Below is a small trained network, with its code and all its weights. Each question gives an input and a class and asks what happens when units are switched off, that is, made to give their printed mean instead of their output.

import numpy as np


def w(rows, s, z=0):
    codes = np.array(rows[::2]) - 128.0
    scale = np.full(codes.shape[1], s)
    scale[-1] = z or s
    return codes * scale


def f(y):
    return np.maximum(y, 0)


def log_softmax(a):
    a = a - a.max(-1, keepdims=True)
    return a - np.log(np.exp(a).sum(-1, keepdims=True))


def net(x, mask):
    res = np.array(x, float).reshape(1, 4) / 4 @ E
    y = f(res @ A[0][:, :-1].T + A[0][:, -1])
    res = res + np.where(mask, y, B[0][:, -1]) @ B[0][:, :-1]
    return log_softmax(res[-1] @ U[:, :-1].T + U[:, -1])


A, B = {}, {}
E = w([
[108,47,175,146,121,166],'x0',
[140,164,183,202,192,116],'x1',
[245,93,120,159,122,108],'x2',
[156,177,197,73,91,130],'x3',
],0.012)
A[0] = w([
[81,210,92,106,120,62,151],'neuron 0',
[251,134,162,120,114,100,118],'neuron 1',
[135,200,182,155,222,69,44],'neuron 2',
[118,153,235,160,190,125,79],'neuron 3',
[185,122,129,137,87,82,50],'neuron 4',
[120,57,165,79,112,191,99],'neuron 5',
[126,111,132,29,59,134,69],'neuron 6',
[112,176,146,188,173,123,65],'neuron 7',
[81,152,143,107,115,130,48],'neuron 8',
[118,90,157,202,128,196,183],'neuron 9',
[71,153,108,146,139,186,108],'neuron 10',
[132,164,50,88,80,72,118],'neuron 11',
[137,139,164,182,168,100,39],'neuron 12',
[201,76,64,173,117,111,89],'neuron 13',
[118,92,68,54,86,134,75],'neuron 14',
[125,166,71,145,132,62,250],'neuron 15',
[100,87,214,141,183,191,70],'neuron 16',
[60,147,110,85,141,164,66],'neuron 17',
[138,191,200,100,53,112,30],'neuron 18',
[158,191,243,57,74,152,44],'neuron 19',
[105,72,169,123,59,170,81],'neuron 20',
[153,176,179,132,169,172,61],'neuron 21',
[119,146,5,146,195,91,76],'neuron 22',
[125,142,147,168,163,105,23],'neuron 23',
[120,72,179,121,191,158,227],'neuron 24',
[43,122,80,184,117,124,124],'neuron 25',
[58,118,63,158,172,162,72],'neuron 26',
[79,184,214,207,192,136,80],'neuron 27',
[62,189,161,109,137,132,109],'neuron 28',
[140,113,72,40,51,137,99],'neuron 29',
[27,200,117,134,125,112,123],'neuron 30',
[53,124,96,133,181,140,148],'neuron 31',
[94,174,201,72,111,130,92],'neuron 32',
[184,81,59,179,130,136,78],'neuron 33',
[60,149,177,98,173,140,97],'neuron 34',
[95,85,205,123,76,187,62],'neuron 35',
[106,95,50,207,156,146,12],'neuron 36',
[148,189,147,88,113,115,123],'neuron 37',
[142,149,211,64,143,126,39],'neuron 38',
[104,132,170,174,199,120,48],'neuron 39',
[56,174,166,100,81,142,87],'neuron 40',
[195,156,186,88,98,152,62],'neuron 41',
[149,236,135,73,135,87,140],'neuron 42',
[125,84,60,85,98,141,60],'neuron 43',
[114,176,191,88,93,162,81],'neuron 44',
[121,116,92,81,123,172,32],'neuron 45',
[145,192,119,127,199,91,110],'neuron 46',
[110,102,82,100,77,153,1],'neuron 47',
],0.011,0.0049)
B[0] = w([
[166,85,67,93,63,78,225],'neuron 0',
[222,198,193,119,95,108,252],'neuron 1',
[69,153,77,187,88,162,228],'neuron 2',
[63,168,87,162,110,139,232],'neuron 3',
[210,161,196,173,102,106,177],'neuron 4',
[142,101,81,78,71,85,213],'neuron 5',
[68,174,75,178,120,158,222],'neuron 6',
[91,140,107,165,99,153,191],'neuron 7',
[198,150,148,128,122,133,165],'neuron 8',
[148,89,82,74,68,76,221],'neuron 9',
[196,172,177,142,98,124,189],'neuron 10',
[129,76,82,106,76,92,215],'neuron 11',
[92,154,103,172,94,157,178],'neuron 12',
[206,195,205,158,152,129,219],'neuron 13',
[74,194,91,187,103,162,219],'neuron 14',
[140,79,113,65,61,72,230],'neuron 15',
[151,75,69,113,57,82,210],'neuron 16',
[213,160,155,173,112,99,197],'neuron 17',
[103,95,120,99,193,209,204],'neuron 18',
[101,86,141,96,210,222,252],'neuron 19',
[170,88,70,98,48,80,204],'neuron 20',
[115,138,97,170,147,178,182],'neuron 21',
[109,35,106,44,149,198,220],'neuron 22',
[110,139,82,170,119,178,157],'neuron 23',
[151,89,91,64,74,65,226],'neuron 24',
[142,133,190,75,178,204,211],'neuron 25',
[149,94,182,82,205,217,204],'neuron 26',
[93,181,83,162,85,158,254],'neuron 27',
[198,165,173,135,102,118,214],'neuron 28',
[79,189,103,192,97,166,243],'neuron 29',
[194,163,185,135,86,106,236],'neuron 30',
[207,147,200,135,144,143,216],'neuron 31',
[173,117,169,88,176,199,214],'neuron 32',
[188,144,184,130,155,150,205],'neuron 33',
[199,165,176,163,96,107,208],'neuron 34',
[146,68,98,87,42,80,209],'neuron 35',
[113,70,136,56,242,254,195],'neuron 36',
[134,86,105,66,137,139,196],'neuron 37',
[105,87,112,90,173,209,191],'neuron 38',
[78,160,87,155,114,165,191],'neuron 39',
[202,178,175,135,109,103,213],'neuron 40',
[139,108,180,120,188,220,206],'neuron 41',
[137,65,62,74,83,71,237],'neuron 42',
[83,188,94,179,127,172,202],'neuron 43',
[135,96,167,89,209,205,203],'neuron 44',
[88,166,77,183,103,173,162],'neuron 45',
[135,72,80,87,49,67,200],'neuron 46',
[83,144,87,205,101,173,175],'neuron 47',
],0.0093,0.0088)
U = w([
[208,177,200,155,120,121,37],'0',
[111,62,140,92,185,197,102],'1',
[54,177,65,204,98,141,68],'2',
[146,47,69,96,79,74,17],'3',
[133,95,126,101,104,86,249],'4',
[7,193,205,164,220,48,5],'5',
[69,145,202,191,199,36,5],'6',
],0.015,0.011)

Each question gives the input, the list of numbers given to net, and the class t.
The units are the neurons (one row each of A and B). Each row of codes is followed by its name. A weight is (code - 128) times the scale printed after its matrix; where a second scale follows, it is the last column's (A, B and U).
mask holds one flag per neuron, in row order. A switched-off neuron (its flag False) gives its mean, the last column of its row in B, instead of its output. The means were averaged over made-up inputs and are rounded, as every weight is.
A unit's drop is (log p(t) with every unit on - log p(t) with that unit switched off) / (log p(t) with every unit on - log p(t) with every unit switched off).
The circuit of an input: a set's keep is (log p(t) with only the set's units on - log p(t) with every unit switched off) / (log p(t) with every unit on - log p(t) with every unit switched off). Starting from the 12 units with the biggest drops (on a tie, the unit counted first), units are removed one at a time, each time the one whose removal leaves the highest keep (on an exact tie, the one counted first), for as long as the keep stays at least 0.8.
circuit, biggest first: the units of the circuit, biggest drop first
unit that matters most: the unit with the biggest drop
k most important neurons: the k neurons with the biggest drops, biggest first
drop when u is switched off: that unit's drop, to one decimal
input [3,-6,6,-1], class 0: unit that matters most => neuron 13
input [5,5,4,5], class 1: circuit, biggest first => neuron 19; neuron 30
input [4,8,5,7], class 2: circuit, biggest first => neuron 3; neuron 2
input [-1,-6,8,7], class 0: 2 most important neurons => neuron 1; neuron 4
input [-8,3,-7,-1], class 3: 2 most important neurons => neuron 0; neuron 42
input [-8,-8,1,-4], class 2: 3 most important neurons => neuron 29; neuron 14; neuron 43
input [-5,2,-4,-5], class 1: 2 most important neurons => neuron 26; neuron 22
input [3,-6,-6,6], class 0: 4 most important neurons => neuron 40; neuron 17; neuron 34; neuron 28
input [8,-2,8,2], class 0: 4 most important neurons => neuron 13; neuron 1; neuron 42; neuron 33
input [-8,-3,-3,6], class 3: 3 most important neurons => neuron 42; neuron 0; neuron 11
input [1,-5,-6,7], class 1: 2 most important neurons => neuron 19; neuron 18
input [-5,-3,5,-2], class 0: 3 most important neurons => neuron 13; neuron 33; neuron 1
input [-8,8,-2,5], class 2: 3 most important neurons => neuron 2; neuron 27; neuron 3
input [2,4,-5,-5], class 0: circuit, biggest first => neuron 31
input [8,-1,-5,6], class 3: 2 most important neurons => neuron 35; neuron 20
input [-2,6,-4,6], class 1: 3 most important neurons => neuron 19; neuron 32; neuron 44
input [7,2,-6,-1], class 3: 2 most important neurons => neuron 16; neuron 35
input [7,5,6,6], class 3: drop when neuron 16 is switched off => 0.4
input [-7,5,4,1], class 3: drop when neuron 29 is switched off => 0.0
input [8,7,-5,-4], class 3: circuit, biggest first => neuron 16
input [-5,-6,-1,2], class 2: drop when neuron 29 is switched off => 0.3
input [-1,-8,-8,5], class 0: drop when neuron 34 is switched off => 0.1
